Below are the code and all the weights of a small trained network. Each question names an input and a target symbol and asks about switching units off, where a switched-off unit gives its printed mean instead of its output.

import numpy as np


def w(rows, s, z=0):
    codes = np.array(rows[::2]) - 128.0
    scale = np.full(codes.shape[1], s)
    scale[-1] = z or s
    return codes * scale


def f(y):
    return y / 2 * (1 + np.tanh(0.7978845608 * (y + 0.044715 * y**3)))


def softmax(a):
    e = np.exp(a - a.max(-1, keepdims=True))
    return e / e.sum(-1, keepdims=True)


def log_softmax(a):
    a = a - a.max(-1, keepdims=True)
    return a - np.log(np.exp(a).sum(-1, keepdims=True))


def net(x, mask):
    ids = ['βδεηθλφ'.index(c) for c in x.split()]
    T = len(ids)
    res = E[ids] + P[:T]
    u = 0
    for l in range(2):
        q, k, v = (res @ M[l].T for M in (Q, K, V))
        z = softmax(np.where(np.tri(T) > 0, q @ k.T / 4**0.5, -1e9)) @ v
        res = res + np.where(mask[u], z, O[l][:, -1]) @ O[l][:, :-1]
        u += 1
        y = f(res @ A[l][:, :-1].T + A[l][:, -1])
        res = res + np.where(mask[u : u + 16], y, B[l][:, -1]) @ B[l][:, :-1]
        u += 16
    return log_softmax(res[-1] @ U[:, :-1].T + U[:, -1])


Q, K, V, O, A, B = {}, {}, {}, {}, {}, {}
E = w([
[120,147,171,88,135],'β',
[138,115,153,66,168],'δ',
[111,192,155,157,157],'ε',
[96,114,192,168,188],'η',
[33,204,78,193,180],'θ',
[113,50,67,112,253],'λ',
[239,181,38,118,187],'φ',
],0.012)
P = w([
[123,186,207,52,146],'0',
[109,170,147,38,212],'1',
[183,185,195,137,139],'2',
[80,147,93,87,220],'3',
[189,167,143,148,96],'4',
[65,115,39,151,231],'5',
[153,108,89,170,73],'6',
[2,159,103,61,245],'7',
],0.008)
Q[0] = w([
[221,78,183,139,129],'L0H1',
[118,108,253,90,60],'L0H1',
[27,3,160,153,136],'L0H1',
[65,138,130,112,59],'L0H1',
],0.0036)
K[0] = w([
[189,79,133,88,46],'L0H1',
[75,100,205,92,74],'L0H1',
[27,150,194,129,180],'L0H1',
[49,2,122,38,214],'L0H1',
],0.0047)
V[0] = w([
[89,142,212,98,203],'L0H1',
[139,186,118,75,200],'L0H1',
[80,110,124,158,170],'L0H1',
[162,56,120,168,2],'L0H1',
],0.0062)
O[0] = w([
[29,54,225,140,159,200],'L0H1',
[95,143,226,183,253,199],'L0H1',
[104,99,152,226,96,160],'L0H1',
[190,152,59,91,42,2],'L0H1',
],0.0049,0.0093)
A[0] = w([
[131,88,118,111,194,206],'L0N1',
[157,93,158,123,138,160],'L0N2',
[92,101,81,142,159,204],'L0N3',
[157,105,99,172,142,86],'L0N4',
[159,145,158,105,182,191],'L0N5',
[220,171,94,118,121,150],'L0N6',
[101,155,164,174,181,199],'L0N7',
[192,163,94,129,157,154],'L0N8',
[115,90,113,119,165,250],'L0N9',
[144,133,189,192,98,158],'L0N10',
[201,166,204,121,123,170],'L0N11',
[53,254,128,142,156,254],'L0N12',
[73,112,134,88,112,82],'L0N13',
[146,114,199,153,112,161],'L0N14',
[110,90,131,130,135,127],'L0N15',
[108,113,148,93,93,78],'L0N16',
],0.0091,0.0045)
B[0] = w([
[135,84,162,108,212,190],'L0N1',
[131,73,109,57,118,137],'L0N2',
[117,90,131,195,187,176],'L0N3',
[166,135,126,128,131,124],'L0N4',
[96,121,134,95,153,177],'L0N5',
[173,209,169,102,162,128],'L0N6',
[51,106,140,130,106,248],'L0N7',
[113,213,159,129,167,127],'L0N8',
[121,79,157,141,190,183],'L0N9',
[98,89,96,102,1,146],'L0N10',
[119,127,106,72,78,138],'L0N11',
[90,156,195,174,120,248],'L0N12',
[207,159,121,147,187,131],'L0N13',
[100,74,105,116,64,148],'L0N14',
[160,101,140,126,124,141],'L0N15',
[154,145,114,140,126,120],'L0N16',
],0.007,0.018)
Q[1] = w([
[119,204,70,147,56],'L1H1',
[203,254,73,136,188],'L1H1',
[178,145,77,51,83],'L1H1',
[227,60,48,97,50],'L1H1',
],0.0068)
K[1] = w([
[112,106,192,9,230],'L1H1',
[104,79,254,27,44],'L1H1',
[6,156,247,105,192],'L1H1',
[102,207,235,79,144],'L1H1',
],0.0051)
V[1] = w([
[135,49,147,69,102],'L1H1',
[149,5,126,102,56],'L1H1',
[70,109,152,202,88],'L1H1',
[120,185,115,94,45],'L1H1',
],0.011)
O[1] = w([
[168,66,173,117,97,123],'L1H1',
[120,39,161,106,70,76],'L1H1',
[113,131,76,50,63,250],'L1H1',
[102,158,211,7,171,16],'L1H1',
],0.011,0.023)
A[1] = w([
[88,113,127,127,102,99],'L1N1',
[133,108,74,137,135,128],'L1N2',
[132,80,146,121,156,192],'L1N3',
[150,121,191,164,149,101],'L1N4',
[171,129,95,194,108,71],'L1N5',
[98,140,144,98,186,56],'L1N6',
[93,166,177,119,154,102],'L1N7',
[135,91,164,118,94,139],'L1N8',
[183,131,112,78,74,254],'L1N9',
[155,104,250,138,160,139],'L1N10',
[164,87,153,112,154,164],'L1N11',
[84,126,126,161,178,112],'L1N12',
[136,108,106,110,99,173],'L1N13',
[99,132,189,79,166,80],'L1N14',
[88,171,161,162,111,174],'L1N15',
[110,113,120,103,88,174],'L1N16',
],0.012,0.0048)
B[1] = w([
[130,110,106,84,118,193],'L1N1',
[137,183,113,129,94,195],'L1N2',
[130,150,166,158,126,168],'L1N3',
[97,129,96,160,83,148],'L1N4',
[245,144,123,50,131,199],'L1N5',
[134,99,111,78,69,163],'L1N6',
[160,113,114,91,130,163],'L1N7',
[134,110,160,159,130,158],'L1N8',
[152,202,164,144,242,136],'L1N9',
[102,254,171,166,67,155],'L1N10',
[117,134,121,154,116,141],'L1N11',
[158,135,135,112,99,251],'L1N12',
[100,140,117,163,171,150],'L1N13',
[177,131,155,31,81,146],'L1N14',
[197,90,126,81,167,208],'L1N15',
[94,100,118,135,212,164],'L1N16',
],0.008,0.023)
U = w([
[122,185,185,91,36,132],'β',
[71,203,157,255,116,88],'δ',
[145,76,110,15,139,48],'ε',
[72,48,120,162,180,192],'η',
[33,158,18,129,132,104],'θ',
[157,98,90,141,66,63],'λ',
[174,212,167,156,216,254],'φ',
],0.006,0.0042)

Each question gives the input, a string of symbols that net reads in full, and the target symbol t.
The units are the heads (4 rows each of Q, K, V and O) and the neurons (one row each of A and B). Each row of codes is followed by its name. A weight is (code - 128) times the scale printed after its matrix; where a second scale follows, it is the last column's (O, A, B and U).
mask holds one flag per unit, layer by layer, with each layer's heads first. A switched-off unit (its flag False) gives its mean, the last column of its rows in O or B, instead of its output. The means were averaged over made-up inputs and are rounded, as every weight is.
A unit's drop is (log p(t) with every unit on - log p(t) with that unit switched off) / (log p(t) with every unit on - log p(t) with every unit switched off).
The circuit of an input: a set's keep is (log p(t) with only the set's units on - log p(t) with every unit switched off) / (log p(t) with every unit on - log p(t) with every unit switched off). Starting from the 12 units with the biggest drops (on a tie, the unit counted first), units are removed one at a time, each time the one whose removal leaves the highest keep (on an exact tie, the one counted first), for as long as the keep stays at least 0.8.
units of the circuit, in order: the units of the circuit, biggest drop first
most important unit: the unit with the biggest drop
top k neurons: the k neurons with the biggest drops, biggest first
k most important neurons of layer l: the k neurons of layer l with the biggest drops, biggest first
input θ φ η, target φ: units of the circuit, in order	[L1H1; L1N5]
input β θ θ θ θ β λ β, target λ: top 2 neurons	[L0N12; L1N5]
input δ φ ε, target φ: units of the circuit, in order	[L1H1; L1N5]
input θ η δ λ ε, target λ: units of the circuit, in order	[L1H1; L1N5; L0N3]
input λ θ η, target λ: units of the circuit, in order	[L1H1; L0N12; L1N5]
input β θ β λ θ η η λ, target η: most important unit	L0N12
input φ β β, target φ: 2 most important neurons of layer 0	[L0N7; L0N10]
input β θ η ε λ θ β φ, target β: top 3 neurons	[L0N1; L0N12; L0N3]
input θ λ ε λ λ, target λ: units of the circuit, in order	[L1H1; L1N5]
input δ θ β β θ η β λ, target β: top 2 neurons	[L0N12; L1N10]
input θ δ θ ε φ η, target φ: 2 most important neurons of layer 0	[L0N8; L0N6]
input η θ β θ, target β: top 2 neurons	[L0N12; L1N10]
input θ δ θ β φ θ β θ, target β: top 2 neurons	[L0N12; L0N6]
input η φ φ θ φ, target φ: most important neuron of layer 1	[L1N9]
input λ η θ β β φ δ η, target δ: top 4 neurons	[L0N12; L0N8; L0N1; L1N10]
input θ η η φ, target η: 3 most important neurons of layer 0	[L0N10; L0N14; L0N8]
input δ β δ, target δ: 3 most important neurons of layer 1	[L1N10; L1N15; L1N5]
input β β δ λ λ θ δ β, target δ: top 2 neurons	[L0N12; L1N10]
input φ θ β β, target β: 2 most important neurons of layer 0	[L0N12; L0N10]
input δ φ η β, target η: top 3 neurons	[L0N10; L0N8; L0N14]
